Here is a tiny trained network, its code and every weight. The questions are about switching its units off for an input and a target symbol, where a switched-off unit gives its printed mean instead of its output.

import numpy as np


def w(rows, s, z=0):
    codes = np.array(rows[::2]) - 128.0
    scale = np.full(codes.shape[1], s)
    scale[-1] = z or s
    return codes * scale


def norm(h):
    return h / np.sqrt((h * h).mean(-1, keepdims=True) + 1e-5)


def f(y):
    return np.maximum(y, 0)


def softmax(a):
    e = np.exp(a - a.max(-1, keepdims=True))
    return e / e.sum(-1, keepdims=True)


def log_softmax(a):
    a = a - a.max(-1, keepdims=True)
    return a - np.log(np.exp(a).sum(-1, keepdims=True))


def net(x, mask):
    ids = ['ΓΔΞΨαβεζηθλμστφω'.index(c) for c in x.split()]
    T = len(ids)
    res = E[ids] + P[:T]
    u = 0
    for l in range(2):
        r = norm(res)
        for j in range(3):
            rows = slice(2 * j, 2 * j + 2)
            q, k, v = (r @ M[l][rows].T for M in (Q, K, V))
            z = softmax(np.where(np.tri(T) > 0, q @ k.T / 2**0.5, -1e9)) @ v
            o = O[l][rows]
            res = res + np.where(mask[u + j], z, o[:, -1]) @ o[:, :-1]
        u += 3
        y = f(norm(res) @ A[l][:, :-1].T + A[l][:, -1])
        res = res + np.where(mask[u : u + 8], y, B[l][:, -1]) @ B[l][:, :-1]
        u += 8
    return log_softmax(norm(res)[-1] @ U[:, :-1].T + U[:, -1])


Q, K, V, O, A, B = {}, {}, {}, {}, {}, {}
E = w([
[124,111,146,141],'Γ',
[80,124,176,109],'Δ',
[135,112,133,148],'Ξ',
[87,38,163,148],'Ψ',
[87,147,252,66],'α',
[49,188,154,88],'β',
[80,119,174,99],'ε',
[146,113,126,156],'ζ',
[117,122,88,146],'η',
[122,117,92,135],'θ',
[124,117,91,136],'λ',
[119,125,140,116],'μ',
[141,121,95,125],'σ',
[102,117,74,137],'τ',
[124,118,91,136],'φ',
[117,172,125,125],'ω',
],0.029)
P = w([
[2,161,85,135],'0',
[16,154,129,147],'1',
[51,146,138,157],'2',
[76,138,139,150],'3',
[101,134,142,145],'4',
[122,131,143,144],'5',
[142,127,145,137],'6',
[161,120,142,127],'7',
[182,115,144,120],'8',
[204,111,142,115],'9',
[226,108,140,106],'10',
[229,101,131,93],'11',
],0.0079)
Q[0] = w([
[175,209,133,128],'L0H1',
[75,126,133,128],'L0H1',
[182,144,67,185],'L0H2',
[132,229,67,132],'L0H2',
[139,1,111,129],'L0H3',
[144,189,116,174],'L0H3',
],0.0095)
K[0] = w([
[97,189,121,78],'L0H1',
[112,181,132,134],'L0H1',
[218,135,105,190],'L0H2',
[140,191,84,124],'L0H2',
[209,2,170,9],'L0H3',
[145,177,56,232],'L0H3',
],0.0084)
V[0] = w([
[240,166,145,110],'L0H1',
[127,113,182,119],'L0H1',
[101,109,160,120],'L0H2',
[72,89,78,3],'L0H2',
[126,80,203,47],'L0H3',
[103,96,96,112],'L0H3',
],0.008)
O[0] = w([
[37,199,117,181,1],'L0H1',
[129,211,77,118,117],'L0H1',
[156,254,141,193,149],'L0H2',
[141,131,145,124,151],'L0H2',
[156,147,130,207,138],'L0H3',
[111,24,180,174,156],'L0H3',
],0.0069)
A[0] = w([
[121,124,156,184,32],'L0N1',
[191,206,111,89,214],'L0N2',
[154,139,188,1,224],'L0N3',
[108,126,107,159,5],'L0N4',
[173,87,136,127,89],'L0N5',
[65,117,70,102,139],'L0N6',
[91,101,150,213,204],'L0N7',
[160,154,200,175,193],'L0N8',
],0.011,0.0021)
B[0] = w([
[168,148,131,83,152],'L0N1',
[52,104,126,188,162],'L0N2',
[51,136,105,207,255],'L0N3',
[104,186,253,110,130],'L0N4',
[10,117,75,75,235],'L0N5',
[103,180,157,95,177],'L0N6',
[105,73,66,1,199],'L0N7',
[84,70,86,187,223],'L0N8',
],0.005,0.0055)
Q[1] = w([
[201,240,132,139],'L1H1',
[189,225,178,100],'L1H1',
[33,114,3,129],'L1H2',
[102,159,101,72],'L1H2',
[51,111,84,254],'L1H3',
[125,142,148,50],'L1H3',
],0.0072)
K[1] = w([
[30,144,204,101],'L1H1',
[64,92,194,9],'L1H1',
[215,105,170,248],'L1H2',
[144,86,153,107],'L1H2',
[108,169,141,192],'L1H3',
[119,71,76,58],'L1H3',
],0.011)
V[1] = w([
[221,59,213,105],'L1H1',
[227,167,58,144],'L1H1',
[25,22,254,80],'L1H2',
[195,203,180,72],'L1H2',
[137,64,175,197],'L1H3',
[201,105,8,169],'L1H3',
],0.0069)
O[1] = w([
[68,254,140,95,119],'L1H1',
[51,72,98,57,92],'L1H1',
[186,127,67,119,248],'L1H2',
[122,113,141,52,42],'L1H2',
[150,99,170,107,148],'L1H3',
[72,95,78,148,97],'L1H3',
],0.0086,0.011)
A[1] = w([
[153,53,214,132,252],'L1N1',
[195,160,93,72,119],'L1N2',
[51,73,157,40,188],'L1N3',
[193,167,132,86,114],'L1N4',
[97,156,47,139,146],'L1N5',
[181,119,38,97,148],'L1N6',
[2,182,155,179,194],'L1N7',
[169,47,111,124,164],'L1N8',
],0.008,0.0029)
B[1] = w([
[92,114,80,71,203],'L1N1',
[217,119,209,174,161],'L1N2',
[180,103,115,204,138],'L1N3',
[167,17,138,62,134],'L1N4',
[254,179,154,71,180],'L1N5',
[30,173,223,131,250],'L1N6',
[157,165,76,92,167],'L1N7',
[56,191,148,111,253],'L1N8',
],0.0064,0.0072)
U = w([
[163,179,102,196,45],'Γ',
[189,97,154,135,219],'Δ',
[111,174,124,160,207],'Ξ',
[166,117,117,153,189],'Ψ',
[177,104,168,102,182],'α',
[123,153,204,104,201],'β',
[195,89,155,135,190],'ε',
[75,229,131,109,36],'ζ',
[114,95,106,129,98],'η',
[100,102,110,112,113],'θ',
[84,91,98,101,216],'λ',
[170,88,98,236,1],'μ',
[76,117,105,96,155],'σ',
[152,1,114,128,92],'τ',
[101,105,110,114,87],'φ',
[126,104,129,146,105],'ω',
],0.014,0.0027)

Each question gives the input, a string of symbols that net reads in full, and the target symbol t.
The units are the heads (2 rows each of Q, K, V and O) and the neurons (one row each of A and B). Each row of codes is followed by its name. A weight is (code - 128) times the scale printed after its matrix; where a second scale follows, it is the last column's (O, A, B and U).
mask holds one flag per unit, layer by layer, with each layer's heads first. A switched-off unit (its flag False) gives its mean, the last column of its rows in O or B, instead of its output. The means were averaged over made-up inputs and are rounded, as every weight is.
A unit's drop is (log p(t) with every unit on - log p(t) with that unit switched off) / (log p(t) with every unit on - log p(t) with every unit switched off).
The circuit of an input: a set's keep is (log p(t) with only the set's units on - log p(t) with every unit switched off) / (log p(t) with every unit on - log p(t) with every unit switched off). Starting from the 12 units with the biggest drops (on a tie, the unit counted first), units are removed one at a time, each time the one whose removal leaves the highest keep (on an exact tie, the one counted first), for as long as the keep stays at least 0.8.
circuit, biggest first: the units of the circuit, biggest drop first
unit that matters most: the unit with the biggest drop
top k neurons: the k neurons with the biggest drops, biggest first
top k neurons in layer l: the k neurons of layer l with the biggest drops, biggest first
heads that matter: for each layer, one digit per head in row order, 1 if its drop is at least 0.15 and else 0, layers parted by /
input ε μ β Δ λ η Γ σ Ξ ζ ε, target ζ: circuit, biggest first	L0N3, L1H1, L0H2
input ε μ μ ω α ω ε μ σ, target μ: unit that matters most	L0H1
input σ μ ζ α ε Δ ζ Γ η ζ Δ, target ζ: heads that matter	010 / 111
input τ σ Ξ σ Γ μ θ μ Γ, target μ: circuit, biggest first	L0H3, L0N8
input Δ ζ ε, target ζ: top 3 neurons	L0N3, L1N1, L1N7
input σ λ τ ε λ Ξ θ ζ Γ, target ζ: circuit, biggest first	L1H1, L0N3, L0H1
input σ Ξ σ ω Ξ Δ ω ε Γ λ, target Γ: top 3 neurons	L1N6, L0N3, L1N8
input β Ψ λ Ξ μ α Γ μ Γ, target μ: circuit, biggest first	L0N8, L0H1
input Ξ ω Δ τ Ξ, target τ: circuit, biggest first	L0N5, L0N7
input Δ τ θ Ψ ω, target Γ: top 2 neurons in layer 0	L0N3, L0N2
input Δ λ μ θ η α σ μ ε Γ λ, target Γ: top 3 neurons in layer 1	L1N6, L1N8, L1N5
input μ τ Γ, target τ: heads that matter	000 / 100
input Δ θ Ψ Γ Δ σ ζ λ, target ζ: circuit, biggest first	L1H1, L1N6, L0N3
input Ψ λ α τ λ, target τ: circuit, biggest first	L1H1
input ε τ ε, target τ: top 3 neurons	L1N6, L1N1, L0N6
input ω ω Ξ ω α Ψ ζ α Γ θ, target Γ: top 2 neurons	L0N3, L0N8
input λ σ α Ξ μ α τ Ξ, target τ: circuit, biggest first	L0N5, L1H1
input Ψ ω μ τ τ φ ε φ Γ β ζ Γ, target ζ: top 2 neurons in layer 0	L0N3, L0N8
input τ ζ ζ ζ φ, target ζ: top 4 neurons	L0N3, L1N6, L0N6, L0N8
input Ψ ω θ Ξ λ Δ ζ Δ, target ζ: unit that matters most	L0N3
